[-0.05 -1.90  1.17 -1.31  2.01  0.48 -0.91 -2.55 -1.71  1.35 -0.44 -2.71
  0.66  2.59  1.51 -1.67  0.50]  Tj
[ 4.92 -2.09 -0.73 -1.62 -4.10 -0.06 -0.72  1.77 -1.34  2.80 -0.39 -0.13
  2.02  5.65  2.97 -1.06 -1.09]  Br
[-0.51 -0.15  0.48 -0.98 -0.88 -0.56  0.50  0.59  0.63 -0.49  0.06 -1.26
 -0.98 -2.65 -0.41 -0.13 -0.97]  CD
[-2.48  6.45 -1.34  3.74  1.79 -1.60 -1.02  1.37  1.37 -0.52 -0.06  3.56
  0.18  2.80  0.05  2.40 -2.21]  Tj
[-1.27 -1.31  0.14  0.13  3.97 -1.70  0.02 -1.72  0.86  1.38 -1.14 -0.71
 -0.16  4.20  1.85  1.63  0.87]  Tj
[ 0.37 -2.12  0.69  0.54 -2.88  1.95  1.29 -0.13 -0.91  0.25  1.55  0.30
  0.24 -5.12 -1.79 -1.81 -1.01]  Ct
[-0.13 -2.83 -0.46 -0.69  4.31  0.13  1.63 -3.52 -0.89  1.61 -0.92 -1.78
  1.44  3.93  1.32 -0.29 -1.33]  Tj
[-2.38 -2.55  1.80 -0.03  4.04  0.17  0.49 -4.80 -0.77  0.73  0.08 -1.58
 -0.87  3.65  2.19 -0.14  1.59]  Tj
[ 1.98 -0.17 -0.37 -1.91 -0.43  1.16 -1.19  1.83 -0.22 -0.10  2.81 -1.80
 -0.61 -3.98 -1.75 -0.71  1.22]  RM
[ 1.53 -1.59  2.93 -1.82 -0.88  1.04 -1.40  1.99 -1.41 -0.64  3.93 -3.17
 -0.09 -3.20  0.23 -3.43  1.03]  RM
[ 1.94  0.22 -0.13 -1.45 -0.09  1.23 -2.72  3.40  0.56 -0.57  2.89 -2.11
  0.99 -2.31 -0.58 -1.07  2.10]  RM
[ 3.57  0.64 -0.56 -2.11 -0.21  1.32 -2.95  4.32  0.02 -2.62  3.91 -3.60
  0.53 -8.06 -1.58 -0.94  2.71]  RM
[-1.72 -4.60  1.67 -1.17  3.12  0.28  0.57 -5.06 -0.69  1.62 -1.67 -3.82
  1.12  4.96  5.10  1.18  3.23]  Tj
[ 0.07  4.29 -1.79  0.61 -4.01  0.58 -2.44  3.45 -1.02  0.49 -1.31  3.95
 -0.78  5.04  2.33  2.04 -1.68]  Br
[ 0.05  2.97 -0.66  2.66 -3.22 -0.13  0.30  2.36  0.58  0.01 -0.79  3.49
  0.18 -0.47  0.33  1.11 -1.51]  Br
[-0.66 -4.56  1.49 -2.09  7.38  0.14  0.46 -4.24 -1.11  1.05 -0.62 -3.69
  0.03  3.39  1.47 -0.29  1.59]  Tj
[-1.51 -0.05  1.14  0.12  1.70  0.10 -0.49 -0.06  3.32 -0.16  1.27  0.51
 -0.64  0.75  1.68 -0.03 -0.19]  Tj
[ 0.83  1.26 -0.40 -0.82 -4.48 -0.29  0.89  2.57 -0.83  0.64 -0.99  2.01
 -0.67  4.40  1.38 -0.77 -2.63]  Br
[-0.31 -0.78  1.07  1.57 -1.71  0.94  3.73 -0.90 -0.68 -0.70 -1.40 -0.30
  1.35 -4.99 -1.57 -0.74 -0.73]  Cm
[ 2.90  0.11 -1.07 -1.94 -0.13  1.15 -3.33  3.29 -1.92 -1.55  4.33 -4.20
  0.11 -4.74 -2.06  0.03  2.55]  RM
[ 0.51 -1.13  1.21  0.11 -0.09  0.47  0.49 -1.66  0.19  1.74 -1.55 -0.14
 -1.35  1.63 -0.20 -0.14 -0.82]  Tj
[-0.04 -2.96  0.79 -0.44 -2.29  1.84  3.52 -0.41 -4.68 -2.21  0.92 -0.45
  0.72 -4.13 -5.04 -2.15 -0.45]  Cm
[ 0.53 -0.57 -0.18  0.04 -0.73  0.20  0.26 -0.20 -0.91  2.28 -2.08 -0.76
 -0.93  3.09  0.65 -2.02 -0.55]  Tj
